Below is a small trained network, with its code and all its weights. Each question gives an input and a class and asks what happens when units are switched off, that is, made to give their printed mean instead of their output.

import numpy as np


def w(rows, s, z=0):
    codes = np.array(rows[::2]) - 128.0
    scale = np.full(codes.shape[1], s)
    scale[-1] = z or s
    return codes * scale


def f(y):
    return y / 2 * (1 + np.tanh(0.7978845608 * (y + 0.044715 * y**3)))


def log_softmax(a):
    a = a - a.max(-1, keepdims=True)
    return a - np.log(np.exp(a).sum(-1, keepdims=True))


def net(x, mask):
    res = np.array(x, float).reshape(1, 7) / 4 @ E
    y = f(res @ A[0][:, :-1].T + A[0][:, -1])
    res = res + np.where(mask, y, B[0][:, -1]) @ B[0][:, :-1]
    return log_softmax(res[-1] @ U[:, :-1].T + U[:, -1])


A, B = {}, {}
E = w([
[98,121,164,173,144,125,79,172,169,60,182],'x0',
[117,81,100,112,143,92,174,127,180,109,95],'x1',
[147,56,71,1,132,125,58,130,169,128,84],'x2',
[90,174,128,75,132,169,79,105,90,132,156],'x3',
[151,179,99,86,78,60,180,111,114,199,108],'x4',
[81,90,147,93,147,187,80,168,69,115,155],'x5',
[82,77,193,186,65,133,139,213,77,207,126],'x6',
],0.0099)
A[0] = w([
[162,106,160,181,116,62,236,156,180,155,133,237],'n1',
[128,134,135,210,114,132,184,198,195,97,186,193],'n2',
[158,168,37,90,162,123,147,1,186,132,131,220],'n3',
[131,63,65,104,149,128,61,147,164,73,88,196],'n4',
[96,18,87,94,168,160,62,154,160,51,146,222],'n5',
[117,118,104,63,81,121,169,121,86,228,97,226],'n6',
[97,163,197,170,128,201,102,162,115,47,217,191],'n7',
[79,126,146,168,93,169,131,179,94,216,166,251],'n8',
[159,158,78,168,132,73,116,54,166,136,104,177],'n9',
[158,167,129,112,116,154,122,82,119,135,154,179],'n10',
[179,177,76,79,141,87,156,24,141,170,94,145],'n11',
[122,153,155,211,119,126,191,141,152,110,105,165],'n12',
],0.0092,0.0025)
B[0] = w([
[153,78,128,159,151,75,192,99,160,141,48,230],'n1',
[73,71,165,192,167,89,98,89,175,116,101,203],'n2',
[150,147,129,69,172,141,185,199,182,57,173,246],'n3',
[142,102,128,64,144,241,163,105,170,160,95,215],'n4',
[188,89,142,77,196,158,2,130,210,204,42,233],'n5',
[162,161,23,115,74,149,143,76,103,172,132,227],'n6',
[102,189,156,160,215,144,62,105,88,113,127,217],'n7',
[148,157,131,178,98,128,106,120,93,148,121,218],'n8',
[117,115,161,95,145,104,192,150,153,64,154,193],'n9',
[125,171,120,155,172,106,146,163,117,124,146,160],'n10',
[167,177,119,122,161,151,255,182,115,96,186,232],'n11',
[110,118,141,154,118,27,132,133,120,75,73,197],'n12',
],0.0089,0.014)
U = w([
[172,39,160,60,165,165,66,128,185,141,80,249],'0',
[162,133,108,108,150,113,222,214,141,60,187,123],'1',
[85,162,192,220,157,135,50,162,44,112,159,53],'2',
[203,111,67,153,2,116,158,98,62,195,106,139],'3',
[101,41,184,203,134,32,145,89,146,102,81,70],'4',
],0.0087,0.0014)

Each question gives the input, the list of numbers given to net, and the class t.
The units are the neurons (one row each of A and B). Each row of codes is followed by its name. A weight is (code - 128) times the scale printed after its matrix; where a second scale follows, it is the last column's (A, B and U).
mask holds one flag per neuron, in row order. A switched-off neuron (its flag False) gives its mean, the last column of its row in B, instead of its output. The means were averaged over made-up inputs and are rounded, as every weight is.
A unit's drop is (log p(t) with every unit on - log p(t) with that unit switched off) / (log p(t) with every unit on - log p(t) with every unit switched off).
The circuit of an input: a set's keep is (log p(t) with only the set's units on - log p(t) with every unit switched off) / (log p(t) with every unit on - log p(t) with every unit switched off). Starting from all 12 units, units are removed one at a time, each time the one whose removal leaves the highest keep (on an exact tie, the one counted first), for as long as the keep stays at least 0.8.
units of the circuit, in order: the units of the circuit, biggest drop first
top k neurons: the k neurons with the biggest drops, biggest first
drop when u is switched off: that unit's drop, to one decimal
input [-2,7,-3,-6,7,5,5], class 3: units of the circuit, in order -> (n6)
input [-2,-4,4,-1,0,1,-4], class 1: units of the circuit, in order -> (n11; n3)
input [-7,-4,-7,4,1,2,4], class 3: top 2 neurons -> (n6; n2)
input [7,-3,6,-8,6,-2,1], class 4: top 2 neurons -> (n5; n3)
input [0,2,-6,-4,-3,5,5], class 4: top 3 neurons -> (n2; n1; n12)
input [-1,-6,3,6,-8,8,8], class 2: top 2 neurons -> (n7; n8)
input [2,2,-7,3,-5,-4,4], class 4: top 3 neurons -> (n2; n12; n1)
input [-7,7,5,-7,2,7,-5], class 1: top 3 neurons -> (n11; n3; n2)
input [5,-4,7,6,0,-7,-7], class 1: top 2 neurons -> (n3; n11)
input [7,-6,-3,-3,-2,-4,-1], class 4: top 2 neurons -> (n2; n12)
input [1,-8,5,0,-4,-3,6], class 2: drop when n8 is switched off -> 0.1
input [1,4,4,-5,4,5,7], class 3: drop when n6 is switched off -> 0.1
input [2,-7,1,-7,-2,2,-1], class 2: drop when n1 is switched off -> 0.3
input [0,-8,2,0,4,-2,-6], class 1: drop when n2 is switched off -> 0.0
input [5,0,-5,6,-6,-5,2], class 2: units of the circuit, in order -> (n7)
